Below is a small trained network, with its code and all its weights. Each question gives an input and a target symbol and asks what happens when units are switched off, that is, made to give their printed mean instead of their output.

import numpy as np


def w(rows, s, z=0):
    codes = np.array(rows[::2]) - 128.0
    scale = np.full(codes.shape[1], s)
    scale[-1] = z or s
    return codes * scale


def norm(h):
    return h / np.sqrt((h * h).mean(-1, keepdims=True) + 1e-5)


def f(y):
    return y / 2 * (1 + np.tanh(0.7978845608 * (y + 0.044715 * y**3)))


def softmax(a):
    e = np.exp(a - a.max(-1, keepdims=True))
    return e / e.sum(-1, keepdims=True)


def log_softmax(a):
    a = a - a.max(-1, keepdims=True)
    return a - np.log(np.exp(a).sum(-1, keepdims=True))


def net(x, mask):
    ids = ['αβεζηθλμξστφψω'.index(c) for c in x.split()]
    T = len(ids)
    res = E[ids] + P[:T]
    u = 0
    for l in range(2):
        q, k, v = (norm(res) @ M[l].T for M in (Q, K, V))
        z = softmax(np.where(np.tri(T) > 0, q @ k.T / 2**0.5, -1e9)) @ v
        res = res + np.where(mask[u], z, O[l][:, -1]) @ O[l][:, :-1]
        u += 1
        y = f(norm(res) @ A[l][:, :-1].T + A[l][:, -1])
        res = res + np.where(mask[u : u + 12], y, B[l][:, -1]) @ B[l][:, :-1]
        u += 12
    return log_softmax(norm(res)[-1] @ U[:, :-1].T + U[:, -1])


Q, K, V, O, A, B = {}, {}, {}, {}, {}, {}
E = w([
[162,75,116],'α',
[156,115,86],'β',
[55,108,5],'ε',
[167,91,134],'ζ',
[86,112,138],'η',
[75,105,203],'θ',
[92,137,94],'λ',
[122,76,116],'μ',
[54,96,148],'ξ',
[48,85,130],'σ',
[129,47,98],'τ',
[119,159,144],'φ',
[151,95,22],'ψ',
[102,147,121],'ω',
],0.028)
P = w([
[36,1,125],'0',
[69,75,107],'1',
[67,99,101],'2',
[66,117,99],'3',
[69,138,89],'4',
[71,152,83],'5',
[83,161,74],'6',
],0.0052)
Q[0] = w([
[196,251,230],'0.h0',
[163,192,109],'0.h0',
],0.032)
K[0] = w([
[116,2,251],'0.h0',
[102,68,120],'0.h0',
],0.025)
V[0] = w([
[93,252,239],'0.h0',
[179,115,254],'0.h0',
],0.0088)
O[0] = w([
[143,14,209,2],'0.h0',
[201,197,255,46],'0.h0',
],0.0065,0.0046)
A[0] = w([
[120,84,65,69],'0.n0',
[109,170,127,107],'0.n1',
[78,36,115,110],'0.n2',
[173,71,168,120],'0.n3',
[185,131,199,111],'0.n4',
[51,129,132,59],'0.n5',
[150,124,108,90],'0.n6',
[6,113,197,3],'0.n7',
[68,235,106,184],'0.n8',
[135,253,165,106],'0.n9',
[228,129,77,102],'0.n10',
[130,113,97,90],'0.n11',
],0.012,0.003)
B[0] = w([
[146,65,69,207],'0.n0',
[131,111,148,127],'0.n1',
[180,87,93,254],'0.n2',
[167,203,159,172],'0.n3',
[188,165,77,146],'0.n4',
[117,63,163,167],'0.n5',
[134,140,97,138],'0.n6',
[43,8,125,208],'0.n7',
[106,44,176,203],'0.n8',
[196,104,141,157],'0.n9',
[116,194,74,238],'0.n10',
[132,107,100,150],'0.n11',
],0.017,0.0052)
Q[1] = w([
[86,96,171],'1.h0',
[155,164,250],'1.h0',
],0.025)
K[1] = w([
[132,55,222],'1.h0',
[199,228,251],'1.h0',
],0.017)
V[1] = w([
[243,7,79],'1.h0',
[41,124,150],'1.h0',
],0.011)
O[1] = w([
[249,160,157,254],'1.h0',
[152,77,99,122],'1.h0',
],0.016,0.0072)
A[1] = w([
[128,160,174,57],'1.n0',
[108,128,144,190],'1.n1',
[200,85,235,193],'1.n2',
[137,141,93,155],'1.n3',
[118,227,122,106],'1.n4',
[154,105,143,79],'1.n5',
[140,174,167,144],'1.n6',
[95,128,42,179],'1.n7',
[66,128,80,4],'1.n8',
[3,111,186,79],'1.n9',
[196,100,168,92],'1.n10',
[80,173,117,16],'1.n11',
],0.02,0.0041)
B[1] = w([
[100,143,118,122],'1.n0',
[101,133,116,130],'1.n1',
[74,144,180,254],'1.n2',
[106,146,141,177],'1.n3',
[199,132,158,188],'1.n4',
[152,123,123,151],'1.n5',
[113,143,162,143],'1.n6',
[127,172,143,228],'1.n7',
[130,80,120,138],'1.n8',
[130,252,116,161],'1.n9',
[197,98,142,203],'1.n10',
[167,121,128,138],'1.n11',
],0.038,0.0093)
U = w([
[144,167,122,84],'α',
[106,202,81,140],'β',
[104,125,30,118],'ε',
[175,190,156,214],'ζ',
[121,73,151,83],'η',
[87,215,182,38],'θ',
[162,61,53,136],'λ',
[203,83,148,70],'μ',
[78,132,137,254],'ξ',
[110,85,111,106],'σ',
[171,113,102,67],'τ',
[133,116,254,63],'φ',
[114,170,64,97],'ψ',
[157,57,144,83],'ω',
],0.022,0.0092)

Each question gives the input, a string of symbols that net reads in full, and the target symbol t.
The units are the heads (2 rows each of Q, K, V and O) and the neurons (one row each of A and B). Each row of codes is followed by its name. A weight is (code - 128) times the scale printed after its matrix; where a second scale follows, it is the last column's (O, A, B and U).
mask holds one flag per unit, layer by layer, with each layer's heads first. A switched-off unit (its flag False) gives its mean, the last column of its rows in O or B, instead of its output. The means were averaged over made-up inputs and are rounded, as every weight is.
A unit's drop is (log p(t) with every unit on - log p(t) with that unit switched off) / (log p(t) with every unit on - log p(t) with every unit switched off).
The circuit of an input: a set's keep is (log p(t) with only the set's units on - log p(t) with every unit switched off) / (log p(t) with every unit on - log p(t) with every unit switched off). Starting from the 12 units with the biggest drops (on a tie, the unit counted first), units are removed one at a time, each time the one whose removal leaves the highest keep (on an exact tie, the one counted first), for as long as the keep stays at least 0.8.
units of the circuit, in order: the units of the circuit, biggest drop first
most important unit: the unit with the biggest drop
top k neurons: the k neurons with the biggest drops, biggest first
top k neurons in layer l: the k neurons of layer l with the biggest drops, biggest first
drop of u: that unit's drop, to one decimal
input ζ ξ ζ λ ζ α, target λ: units of the circuit, in order	[0.h0, 1.n2]
input ξ σ ζ ζ ξ λ ξ, target λ: most important unit	0.h0
input ζ φ ζ λ ξ ζ, target λ: units of the circuit, in order	[0.h0, 1.n2, 0.n0]
input ζ ξ θ λ σ λ, target λ: top 3 neurons	[1.n2, 0.n10, 0.n8]
input ζ ζ ζ σ η φ, target φ: top 4 neurons	[0.n9, 1.n2, 0.n8, 1.n10]
input η ξ τ λ ζ σ, target λ: units of the circuit, in order	[0.h0, 1.n2]
input ζ ζ ζ τ μ, target μ: top 4 neurons	[0.n10, 0.n8, 1.n9, 0.n7]
input ζ ζ ζ ξ ζ ξ, target ξ: top 3 neurons	[0.n7, 1.n9, 0.n2]
input φ ζ ξ, target ξ: top 2 neurons	[0.n7, 1.n4]
input ζ β ξ ξ, target β: top 2 neurons	[1.n9, 1.n2]
input ζ θ ε σ ξ θ ξ, target ε: top 3 neurons in layer 1	[1.n2, 1.n9, 1.n10]
input ζ λ θ ξ ζ β ξ, target β: top 3 neurons	[1.n9, 0.n9, 1.n2]
input φ β ε λ, target λ: top 2 neurons in layer 1	[1.n2, 1.n9]
input ζ φ ζ, target φ: top neuron in layer 0	[0.n2]
input ξ ξ τ μ, target μ: top 3 neurons	[0.n10, 1.n9, 0.n8]
input λ ξ ω ξ ζ φ, target φ: drop of 0.n9	1.3
input μ ζ β η ζ ζ, target β: drop of 0.h0	0.5
input ζ σ η ξ ζ θ, target θ: drop of 0.n7	0.1
